Below is a small trained network, with its code and all its weights. Each question gives an input and a class and asks what happens when units are switched off, that is, made to give their printed mean instead of their output.

import numpy as np


def w(rows, s, z=0):
    codes = np.array(rows[::2]) - 128.0
    scale = np.full(codes.shape[1], s)
    scale[-1] = z or s
    return codes * scale


def norm(h):
    return h / np.sqrt((h * h).mean(-1, keepdims=True) + 1e-5)


def f(y):
    return y / 2 * (1 + np.tanh(0.7978845608 * (y + 0.044715 * y**3)))


def log_softmax(a):
    a = a - a.max(-1, keepdims=True)
    return a - np.log(np.exp(a).sum(-1, keepdims=True))


def net(x, mask):
    res = np.array(x, float).reshape(1, 3) / 4 @ E
    u = 0
    for l in range(2):
        y = f(norm(res) @ A[l][:, :-1].T + A[l][:, -1])
        res = res + np.where(mask[u : u + 12], y, B[l][:, -1]) @ B[l][:, :-1]
        u += 12
    return log_softmax(norm(res)[-1] @ U[:, :-1].T + U[:, -1])


A, B = {}, {}
E = w([
[85,194,95],'x0',
[235,146,55],'x1',
[79,113,2],'x2',
],0.0038)
A[0] = w([
[129,152,170,146],'L0N0',
[152,94,171,15],'L0N1',
[138,57,183,75],'L0N2',
[127,86,152,86],'L0N3',
[88,72,123,175],'L0N4',
[95,186,87,153],'L0N5',
[214,139,119,1],'L0N6',
[134,79,160,208],'L0N7',
[86,142,75,121],'L0N8',
[101,221,180,73],'L0N9',
[248,103,91,61],'L0N10',
[68,51,142,67],'L0N11',
],0.012,0.0042)
B[0] = w([
[159,119,146,168],'L0N0',
[108,105,151,127],'L0N1',
[81,142,191,178],'L0N2',
[97,149,154,130],'L0N3',
[103,222,206,206],'L0N4',
[76,61,150,224],'L0N5',
[122,153,94,163],'L0N6',
[131,191,162,211],'L0N7',
[45,103,184,208],'L0N8',
[197,44,150,190],'L0N9',
[204,219,55,252],'L0N10',
[85,255,83,187],'L0N11',
],0.0081,0.0038)
A[1] = w([
[84,199,120,43],'L1N0',
[21,64,178,201],'L1N1',
[156,176,126,222],'L1N2',
[189,234,152,145],'L1N3',
[121,134,125,76],'L1N4',
[211,84,183,126],'L1N5',
[166,170,3,6],'L1N6',
[123,100,154,238],'L1N7',
[106,41,132,210],'L1N8',
[115,156,129,111],'L1N9',
[158,137,107,11],'L1N10',
[78,209,61,153],'L1N11',
],0.0074,0.0015)
B[1] = w([
[100,80,134,164],'L1N0',
[204,89,52,253],'L1N1',
[180,132,27,177],'L1N2',
[150,144,26,227],'L1N3',
[108,127,134,121],'L1N4',
[90,57,128,157],'L1N5',
[176,179,232,190],'L1N6',
[194,103,134,156],'L1N7',
[253,153,71,156],'L1N8',
[119,94,107,140],'L1N9',
[116,169,129,115],'L1N10',
[167,77,115,207],'L1N11',
],0.0046,0.0038)
U = w([
[209,183,65,181],'0',
[103,53,25,113],'1',
[193,22,131,101],'2',
[5,84,106,115],'3',
[74,209,153,161],'4',
[160,109,220,140],'5',
[117,107,118,2],'6',
],0.018,0.0099)

Each question gives the input, the list of numbers given to net, and the class t.
The units are the neurons (one row each of A and B). Each row of codes is followed by its name. A weight is (code - 128) times the scale printed after its matrix; where a second scale follows, it is the last column's (A, B and U).
mask holds one flag per neuron, layer by layer. A switched-off neuron (its flag False) gives its mean, the last column of its row in B, instead of its output. The means were averaged over made-up inputs and are rounded, as every weight is.
A unit's drop is (log p(t) with every unit on - log p(t) with that unit switched off) / (log p(t) with every unit on - log p(t) with every unit switched off).
The circuit of an input: a set's keep is (log p(t) with only the set's units on - log p(t) with every unit switched off) / (log p(t) with every unit on - log p(t) with every unit switched off). Starting from the 12 units with the biggest drops (on a tie, the unit counted first), units are removed one at a time, each time the one whose removal leaves the highest keep (on an exact tie, the one counted first), for as long as the keep stays at least 0.8.
units of the circuit, in order: the units of the circuit, biggest drop first
top k neurons: the k neurons with the biggest drops, biggest first
top k neurons in layer l: the k neurons of layer l with the biggest drops, biggest first
drop when u is switched off: that unit's drop, to one decimal
input [-2,-6,7], class 4: units of the circuit, in order	L0N4
input [-2,0,3], class 3: units of the circuit, in order	L0N10, L0N8
input [7,4,-1], class 1: units of the circuit, in order	L0N5, L0N4
input [8,5,-7], class 2: units of the circuit, in order	L0N9, L0N11
input [2,2,1], class 1: top 3 neurons	L0N5, L0N8, L0N9
input [-3,-3,6], class 3: top 3 neurons	L0N10, L0N8, L1N6
input [5,-8,2], class 3: top 3 neurons	L0N10, L1N6, L1N1
input [6,-8,-2], class 5: top 3 neurons	L0N9, L0N10, L1N1
input [0,1,7], class 1: top 2 neurons	L1N1, L1N8
input [7,-1,7], class 3: top 3 neurons in layer 0	L0N8, L0N9, L0N10
input [5,-3,2], class 3: top 3 neurons in layer 0	L0N8, L0N10, L0N4
input [-5,-2,6], class 4: top 2 neurons in layer 0	L0N4, L0N11
input [-3,-5,6], class 4: top 2 neurons	L0N4, L0N11
input [3,0,2], class 1: top 3 neurons in layer 1	L1N1, L1N8, L1N6
input [8,-1,6], class 3: top neuron in layer 0	L0N8
input [0,0,-3], class 5: drop when L0N9 is switched off	-0.2
input [6,-6,-6], class 5: drop when L0N11 is switched off	-0.1
input [-5,-7,5], class 4: drop when L0N4 is switched off	0.1
